[[-25.9 -26.0  21.2 -35.3 -20.3  -3.5]
 [  0.0  30.6  -6.1   0.0  19.4  39.6]
 [-27.3   0.0  19.5   0.0 -30.3 -41.0]
 [  0.0 -27.2 -26.3 -13.7  11.4 -22.7]
 [  8.6   6.1  -8.3   3.2  10.6  12.0]
 [ 18.2  -1.1 -26.4  -7.0   0.0  23.2]
 [  0.0 -31.6 -31.7   0.0  10.5 -38.6]
 [-27.1  -2.3  37.5  -3.6 -34.6 -16.8]
 [  6.0 -28.6 -28.8  -1.7   6.0 -47.1]
 [ -2.7 -29.1 -16.8   0.9  -6.9 -59.0]
 [-34.3   0.0  42.8 -30.5 -32.5   8.2]] result: -25.9

[[ 13.8   6.0  34.4  -0.7  -6.4  15.8   5.6  15.7]
 [-60.3  23.7  23.9  15.5 -13.5  -4.9 -43.4  41.3]
 [-10.2 -25.9  -0.3  10.2   2.4   4.7 -15.4  14.9]
 [ 13.5  -5.2  11.4   9.2  45.0  35.6 -22.9   7.3]
 [-18.2 -10.0 -16.6 -21.0  -9.6   6.4  10.5  23.7]
 [ 45.0  26.3 -19.1  28.1 -11.6  -3.6 -28.2  21.1]
 [-45.0  -5.8  50.1   1.9 -31.8 -22.0 -27.5  44.9]] result: 13.8

[[  6.2   1.4   1.7  11.7   8.3   3.1   0.0]
 [  5.7   0.4   1.9  10.5   8.0   2.9   1.1]
 [ 10.7 -37.1 -14.4  51.5  69.6   3.2  20.1]
 [  7.2   1.8   4.0  10.6   6.9   3.9   1.7]
 [ 10.1 -32.6 -13.2  47.9  63.4   3.1  17.1]
 [ -9.7 -19.9  -0.9 -18.7  -0.8  -4.4  17.5]
 [  2.6  29.3  13.1 -17.6 -36.4   2.9 -14.6]
 [  6.8   1.1   2.4  12.2   8.9   3.5   0.9]
 [  3.2  31.8  15.2 -19.6 -40.0   3.5 -15.0]] result: 6.2

[[-14.2  13.1  52.8 -32.3   4.6  -6.0  -6.4 -27.2]
 [-19.7   2.7   7.9 -20.1  -6.6  12.7  20.6 -20.6]
 [  4.0 -15.8 -11.5  11.8  14.9  17.2   0.0  15.0]
 [ -5.4  11.8 -26.2  26.0   3.8   2.9  -7.1  20.5]
 [ 25.1  15.0  -0.5  -4.2  -2.7  -1.9  19.1  10.0]
 [-10.3  -7.1   7.8  13.0  -4.6  -3.4   4.9  -4.2]
 [ 30.2 -21.1   8.4 -26.2  -7.5   0.7 -25.2  -7.5]] result: -14.2

[[ 18.1 -16.5  -8.6  22.0  -7.1  -5.9   2.9  22.5  -2.8  -2.2  -1.0  25.0
   -2.1]
 [  0.3  16.6   6.2  27.9  -8.4  -5.0 -11.9  12.1 -12.3 -23.8 -14.2 -11.0
  -12.8]
 [  3.2 -25.6   2.6  38.0   3.8 -24.9   2.4  54.5   0.9 -22.9  -9.7  61.3
   -8.5]
 [ 14.3  -8.7  20.3  -7.9  10.2 -23.7  16.3 -11.1  11.3 -29.8   3.9 -20.3
    5.3]
 [-21.0   6.3  -7.6  20.4  -5.3   5.0   3.1  25.2   3.0  -7.9   5.4  12.6
    5.1]
 [-16.6  13.3   0.0 -14.2   0.5  -0.8   5.9 -20.7   2.5   2.0   2.6 -40.2
    4.4]
 [-15.6   6.1 -12.2   3.6 -18.4  25.9 -12.4  16.4 -10.7  32.9 -10.6  12.5
  -13.3]
 [-14.2  13.8  -9.5  13.5 -12.9  13.1 -15.2  13.7 -22.3  15.8 -17.6  20.6
  -20.6]
 [  5.6  17.6   8.6   8.3   7.7  -6.4   3.9 -10.6  11.4 -22.2  14.8 -31.8
   15.2]
 [ 19.4 -12.7   6.8   4.4  11.6 -18.9  13.7 -16.0  16.6 -34.9  15.8 -29.3
   22.8]
 [-10.0  17.2 -23.5  14.9 -22.0  15.7  -9.5  13.8  -6.6  15.8  -6.2  10.1
   -2.2]
 [ 22.6 -25.2   9.6   7.0   0.2  -4.7   4.3  17.5   4.6   1.2   6.5  20.3
    3.4]] result: 18.1
---
[ 65.2, -60.5,   1.3, -23.9,  10.5,  55.7, -34.6] | 55.7
[-45.5,  15.3,  12.1,  21.3, -50.2,  24.5, -55.2] | 24.5
[-15.2,  67.9, -18.0, -30.8, -16.3] | -30.8
[-39.9,  -1.0,  64.8,  -1.2] | 64.8
[-38.7,  10.7,  27.2,  62.3] | 27.2
[ 45.0, -65.7, -69.4,  68.7, -10.4] | 68.7
